Below is a small trained network, with its code and all its weights. Each question gives an input and a target symbol and asks what happens when units are switched off, that is, made to give their printed mean instead of their output.

import numpy as np


def w(rows, s, z=0):
    codes = np.array(rows[::2]) - 128.0
    scale = np.full(codes.shape[1], s)
    scale[-1] = z or s
    return codes * scale


def f(y):
    return np.maximum(y, 0)


def softmax(a):
    e = np.exp(a - a.max(-1, keepdims=True))
    return e / e.sum(-1, keepdims=True)


def log_softmax(a):
    a = a - a.max(-1, keepdims=True)
    return a - np.log(np.exp(a).sum(-1, keepdims=True))


def net(x, mask):
    ids = ['Πδζλμψ'.index(c) for c in x.split()]
    T = len(ids)
    res = E[ids] + P[:T]
    u = 0
    for l in range(2):
        r = res
        for j in range(2):
            rows = slice(3 * j, 3 * j + 3)
            q, k, v = (r @ M[l][rows].T for M in (Q, K, V))
            z = softmax(np.where(np.tri(T) > 0, q @ k.T / 3**0.5, -1e9)) @ v
            o = O[l][rows]
            res = res + np.where(mask[u + j], z, o[:, -1]) @ o[:, :-1]
        u += 2
        y = f(res @ A[l][:, :-1].T + A[l][:, -1])
        res = res + np.where(mask[u : u + 16], y, B[l][:, -1]) @ B[l][:, :-1]
        u += 16
    return log_softmax(res[-1] @ U[:, :-1].T + U[:, -1])


Q, K, V, O, A, B = {}, {}, {}, {}, {}, {}
E = w([
[162,144,88,142,144,175,83,113,40,132,129],'Π',
[226,161,111,152,161,178,193,73,54,139,148],'δ',
[143,184,253,154,155,203,112,114,88,64,64],'ζ',
[148,127,69,111,126,145,141,207,53,91,63],'λ',
[101,183,141,53,85,176,183,60,151,84,95],'μ',
[68,199,90,131,168,111,74,132,102,117,96],'ψ',
],0.015)
P = w([
[136,48,136,97,85,254,89,185,91,233,142],'0',
[188,84,100,172,93,183,109,115,144,153,100],'1',
[160,100,113,158,89,185,106,123,128,131,103],'2',
[143,107,119,144,118,177,98,120,108,116,98],'3',
[150,135,127,131,125,162,100,123,106,109,93],'4',
[137,126,140,107,155,153,110,117,101,98,113],'5',
[154,157,158,100,143,122,118,128,103,97,105],'6',
[163,178,172,84,156,109,132,115,108,92,117],'7',
[116,161,187,51,191,124,103,126,74,79,116],'8',
[122,194,197,48,188,85,103,128,84,74,104],'9',
[126,185,194,20,221,86,118,114,84,72,121],'10',
[137,225,205,2,205,76,112,121,84,77,123],'11',
],0.0077)
Q[0] = w([
[111,165,69,107,151,124,153,171,81,127,78],'0.h1',
[224,205,134,120,253,188,73,109,8,62,53],'0.h1',
[106,113,174,102,122,152,141,124,151,119,117],'0.h1',
[237,170,103,50,168,202,128,156,4,61,57],'0.h2',
[83,85,146,156,110,107,155,110,199,195,198],'0.h2',
[101,74,89,214,150,2,135,140,203,216,231],'0.h2',
],0.0086)
K[0] = w([
[83,210,251,76,169,200,189,56,179,48,45],'0.h1',
[114,157,172,19,155,61,181,151,100,45,62],'0.h1',
[166,123,68,91,116,61,147,107,137,164,228],'0.h1',
[101,161,185,48,183,32,132,113,92,46,133],'0.h2',
[122,49,111,208,97,153,141,159,114,233,82],'0.h2',
[143,34,150,235,108,255,141,113,166,174,102],'0.h2',
],0.0061)
V[0] = w([
[136,130,121,124,65,136,54,8,123,144,174],'0.h1',
[115,95,40,95,64,136,201,139,135,191,135],'0.h1',
[98,108,77,158,130,103,59,214,111,172,128],'0.h1',
[12,186,138,127,156,92,112,123,201,98,134],'0.h2',
[86,132,58,37,113,115,120,84,139,174,178],'0.h2',
[134,117,125,254,181,117,38,134,86,217,177],'0.h2',
],0.0057)
O[0] = w([
[147,164,123,141,117,67,87,121,154,122,238,118],'0.h1',
[139,157,61,66,143,69,167,103,119,32,140,2],'0.h1',
[87,33,133,46,121,72,93,164,120,129,104,4],'0.h1',
[30,83,95,191,20,147,115,75,173,153,155,138],'0.h2',
[128,125,95,133,82,125,124,142,118,2,159,91],'0.h2',
[81,192,153,31,104,117,154,154,128,185,223,25],'0.h2',
],0.0069,0.0059)
A[0] = w([
[145,159,107,48,160,121,116,174,95,108,207,209],'0.n1',
[166,136,81,151,129,145,160,104,153,188,132,204],'0.n2',
[125,143,163,140,165,155,137,182,103,254,102,164],'0.n3',
[74,145,166,115,91,146,187,137,184,124,171,136],'0.n4',
[102,60,75,67,73,113,134,170,136,136,81,147],'0.n5',
[108,106,182,105,96,190,133,153,164,141,126,166],'0.n6',
[115,168,117,184,145,133,100,116,124,108,158,195],'0.n7',
[149,116,151,167,93,177,154,128,133,116,134,95],'0.n8',
[111,175,156,43,158,124,91,193,86,177,183,170],'0.n9',
[117,120,127,124,135,183,102,160,65,110,92,252],'0.n10',
[141,85,91,187,90,153,40,76,122,211,140,142],'0.n11',
[140,109,96,137,138,100,105,154,110,149,177,106],'0.n12',
[93,130,101,85,98,98,111,141,159,131,129,154],'0.n13',
[77,124,159,93,75,128,59,126,131,146,74,212],'0.n14',
[147,119,129,118,71,124,204,78,116,101,168,243],'0.n15',
[126,145,123,161,172,131,143,82,182,202,141,99],'0.n16',
],0.007,0.0022)
B[0] = w([
[140,176,18,72,133,36,125,111,138,61,120,145],'0.n1',
[83,145,189,139,159,104,169,135,143,107,84,162],'0.n2',
[153,163,212,48,140,192,107,107,189,113,140,234],'0.n3',
[33,202,109,113,59,190,144,85,1,188,125,131],'0.n4',
[102,59,110,157,181,101,161,96,223,74,159,137],'0.n5',
[130,133,56,82,45,99,215,118,104,143,180,163],'0.n6',
[105,184,56,224,170,111,95,80,139,79,108,183],'0.n7',
[149,101,99,111,86,79,118,115,180,62,161,184],'0.n8',
[182,123,88,46,106,81,94,147,204,72,133,158],'0.n9',
[146,186,92,128,179,156,139,86,210,51,123,248],'0.n10',
[113,118,162,138,162,95,206,161,115,44,108,175],'0.n11',
[166,123,115,53,103,137,86,113,154,140,195,130],'0.n12',
[110,57,179,56,101,51,163,68,174,175,110,131],'0.n13',
[94,62,93,140,149,186,182,67,186,187,142,168],'0.n14',
[91,116,133,134,134,155,152,120,79,103,58,152],'0.n15',
[85,74,110,175,138,119,34,184,186,68,228,152],'0.n16',
],0.0051,0.011)
Q[1] = w([
[147,37,142,116,77,45,86,109,56,175,183],'1.h1',
[74,30,113,161,23,107,157,193,87,119,248],'1.h1',
[119,46,135,63,121,58,85,222,117,243,211],'1.h1',
[182,181,156,192,153,204,123,98,229,43,45],'1.h2',
[192,27,136,76,99,73,114,158,71,146,253],'1.h2',
[126,106,108,126,100,112,54,32,213,109,157],'1.h2',
],0.0051)
K[1] = w([
[75,138,109,179,165,60,155,121,132,159,83],'1.h1',
[156,88,114,209,176,74,148,178,103,131,162],'1.h1',
[38,140,111,212,192,94,99,144,109,198,139],'1.h1',
[148,114,89,63,152,108,174,86,223,115,129],'1.h2',
[139,94,149,189,98,198,154,125,1,154,59],'1.h2',
[176,134,174,108,91,216,181,158,167,145,127],'1.h2',
],0.0049)
V[1] = w([
[103,71,144,125,129,157,98,98,174,147,77],'1.h1',
[121,147,106,53,95,128,16,253,151,127,167],'1.h1',
[179,140,170,61,117,143,243,169,174,129,157],'1.h1',
[137,111,160,188,55,144,169,133,101,173,180],'1.h2',
[129,89,125,149,205,141,167,212,188,99,132],'1.h2',
[153,195,139,226,210,144,77,148,93,80,61],'1.h2',
],0.005)
O[1] = w([
[64,135,92,101,165,116,179,66,68,89,89,128],'1.h1',
[126,46,121,102,141,106,34,94,72,139,95,155],'1.h1',
[54,134,192,86,162,144,122,190,68,90,116,231],'1.h1',
[255,161,124,116,185,117,150,168,134,132,59,4],'1.h2',
[101,127,156,93,108,131,184,111,136,130,117,167],'1.h2',
[86,177,74,88,113,232,134,112,146,217,171,138],'1.h2',
],0.0063,0.013)
A[1] = w([
[75,118,100,128,78,107,152,93,154,157,136,140],'1.n1',
[171,102,73,151,75,113,102,81,160,127,133,163],'1.n2',
[178,126,162,185,169,110,129,126,177,91,155,150],'1.n3',
[129,135,41,132,158,95,131,89,90,126,95,118],'1.n4',
[179,138,86,136,114,141,147,90,149,165,163,122],'1.n5',
[128,111,103,173,52,144,80,122,214,75,214,236],'1.n6',
[73,159,134,85,70,132,149,94,83,91,149,192],'1.n7',
[56,118,128,111,130,149,148,95,121,122,181,198],'1.n8',
[116,89,145,118,115,139,179,134,106,101,119,164],'1.n9',
[122,120,2,126,127,90,149,86,60,104,107,178],'1.n10',
[121,141,112,146,112,153,200,144,219,154,123,137],'1.n11',
[92,147,175,124,95,48,102,144,166,105,171,144],'1.n12',
[118,72,164,107,111,116,50,113,63,165,154,130],'1.n13',
[177,133,124,188,99,60,132,141,143,66,88,4],'1.n14',
[152,129,132,119,129,100,122,151,148,167,109,104],'1.n15',
[101,76,154,139,156,138,159,151,96,97,124,139],'1.n16',
],0.0067,0.003)
B[1] = w([
[210,52,150,89,130,153,50,112,147,148,109,152],'1.n1',
[101,122,118,179,80,15,113,77,132,165,161,141],'1.n2',
[155,125,144,107,141,188,63,131,171,106,175,165],'1.n3',
[82,142,89,156,81,50,150,92,75,167,102,152],'1.n4',
[94,107,229,182,126,101,114,188,128,148,84,138],'1.n5',
[162,48,122,158,50,175,96,140,145,125,239,201],'1.n6',
[135,146,108,182,114,90,151,186,96,153,138,247],'1.n7',
[109,192,119,177,109,114,138,222,97,156,145,238],'1.n8',
[118,123,155,150,140,88,135,183,141,115,133,173],'1.n9',
[100,111,3,180,114,3,222,50,122,112,84,177],'1.n10',
[126,136,69,105,71,135,134,118,125,135,183,159],'1.n11',
[143,74,177,190,74,103,57,180,144,116,119,149],'1.n12',
[136,142,95,58,108,94,140,97,72,233,128,168],'1.n13',
[64,185,131,82,109,136,64,154,87,182,160,150],'1.n14',
[116,112,123,129,123,143,106,163,133,140,171,128],'1.n15',
[95,96,200,148,124,116,151,169,118,136,108,189],'1.n16',
],0.0054,0.011)
U = w([
[163,184,53,51,104,166,145,48,141,167,169,127],'Π',
[90,190,153,53,183,124,173,146,66,166,1,149],'δ',
[125,130,179,116,144,205,91,224,117,146,132,155],'ζ',
[161,24,129,173,118,103,165,139,200,22,60,137],'λ',
[47,133,111,177,69,87,194,197,81,165,139,146],'μ',
[121,80,137,94,105,101,79,92,111,211,87,2],'ψ',
],0.0042,0.0022)

Each question gives the input, a string of symbols that net reads in full, and the target symbol t.
The units are the heads (3 rows each of Q, K, V and O) and the neurons (one row each of A and B). Each row of codes is followed by its name. A weight is (code - 128) times the scale printed after its matrix; where a second scale follows, it is the last column's (O, A, B and U).
mask holds one flag per unit, layer by layer, with each layer's heads first. A switched-off unit (its flag False) gives its mean, the last column of its rows in O or B, instead of its output. The means were averaged over made-up inputs and are rounded, as every weight is.
A unit's drop is (log p(t) with every unit on - log p(t) with that unit switched off) / (log p(t) with every unit on - log p(t) with every unit switched off).
The circuit of an input: a set's keep is (log p(t) with only the set's units on - log p(t) with every unit switched off) / (log p(t) with every unit on - log p(t) with every unit switched off). Starting from the 12 units with the biggest drops (on a tie, the unit counted first), units are removed one at a time, each time the one whose removal leaves the highest keep (on an exact tie, the one counted first), for as long as the keep stays at least 0.8.
circuit, biggest first: the units of the circuit, biggest drop first
most important unit: the unit with the biggest drop
k most important neurons: the k neurons with the biggest drops, biggest first
k most important neurons of layer l: the k neurons of layer l with the biggest drops, biggest first
which heads matter: for each layer, one digit per head in row order, 1 if its drop is at least 0.15 and else 0, layers parted by /
drop of u: that unit's drop, to one decimal
input Π ζ μ, target ψ: 3 most important neurons : (0.n9, 1.n13, 0.n1)
input Π λ Π λ Π, target δ: which heads matter : 01 / 00
input ζ λ ζ ζ λ δ, target δ: circuit, biggest first : (0.h2, 1.n6, 0.n2)
input ψ μ ψ λ ζ λ λ μ ζ μ, target λ: circuit, biggest first : (0.h2)
input δ ζ δ ζ δ Π Π ζ Π ζ Π, target ζ: 2 most important neurons : (0.n16, 0.n9)
input δ λ Π δ, target δ: circuit, biggest first : (0.h2, 0.h1, 1.n6)
input δ λ ζ δ λ, target ζ: 2 most important neurons of layer 0 : (0.n9, 0.n1)
input ζ ζ μ μ ζ ζ λ, target δ: 2 most important neurons : (0.n3, 1.n6)
input ψ ζ Π ψ, target λ: which heads matter : 11 / 11
input ψ δ Π μ ζ, target λ: which heads matter : 11 / 01
input ζ λ μ, target δ: which heads matter : 11 / 11
input ψ Π ζ Π μ δ ζ μ ζ, target λ: which heads matter : 01 / 01
input Π ψ λ Π λ ψ δ μ δ λ ψ, target ψ: 4 most important neurons : (0.n9, 1.n13, 0.n1, 0.n11)
input λ μ μ ψ Π, target μ: most important unit : 0.h1
input δ μ λ λ μ Π, target λ: which heads matter : 01 / 00
input Π λ ζ μ λ Π, target ψ: which heads matter : 11 / 10
input ζ Π Π λ λ ζ Π λ δ λ, target δ: which heads matter : 01 / 10
input Π ζ Π, target ψ: which heads matter : 11 / 11
input μ Π ζ Π μ λ λ λ ζ Π ζ, target Π: which heads matter : 00 / 11
input ψ λ ζ δ ψ ζ μ ζ ζ δ, target λ: which heads matter : 11 / 01
input δ λ ζ ψ, target ζ: which heads matter : 11 / 10
input δ ζ Π μ ζ δ, target ζ: most important neuron of layer 1 : (1.n10)
input ψ λ λ λ, target λ: which heads matter : 10 / 01
input Π ζ ψ ζ ζ λ ψ μ, target ψ: 3 most important neurons of layer 0 : (0.n9, 0.n1, 0.n11)
input ζ δ Π λ ζ, target δ: which heads matter : 11 / 10
input λ δ μ Π Π ζ ζ λ Π μ ψ ψ, target μ: 2 most important neurons of layer 1 : (1.n8, 1.n7)
input ψ λ λ ζ λ μ ζ μ λ Π, target λ: most important neuron : (1.n8)
input Π λ ζ Π ζ ζ μ ζ Π λ δ, target ψ: drop of 1.n13 : 0.3
input λ ζ λ δ ψ ζ, target μ: 2 most important neurons of layer 0 : (0.n5, 0.n6)
input Π ψ λ μ ψ ζ δ μ δ Π δ ζ, target ψ: drop of 1.n13 : 0.4
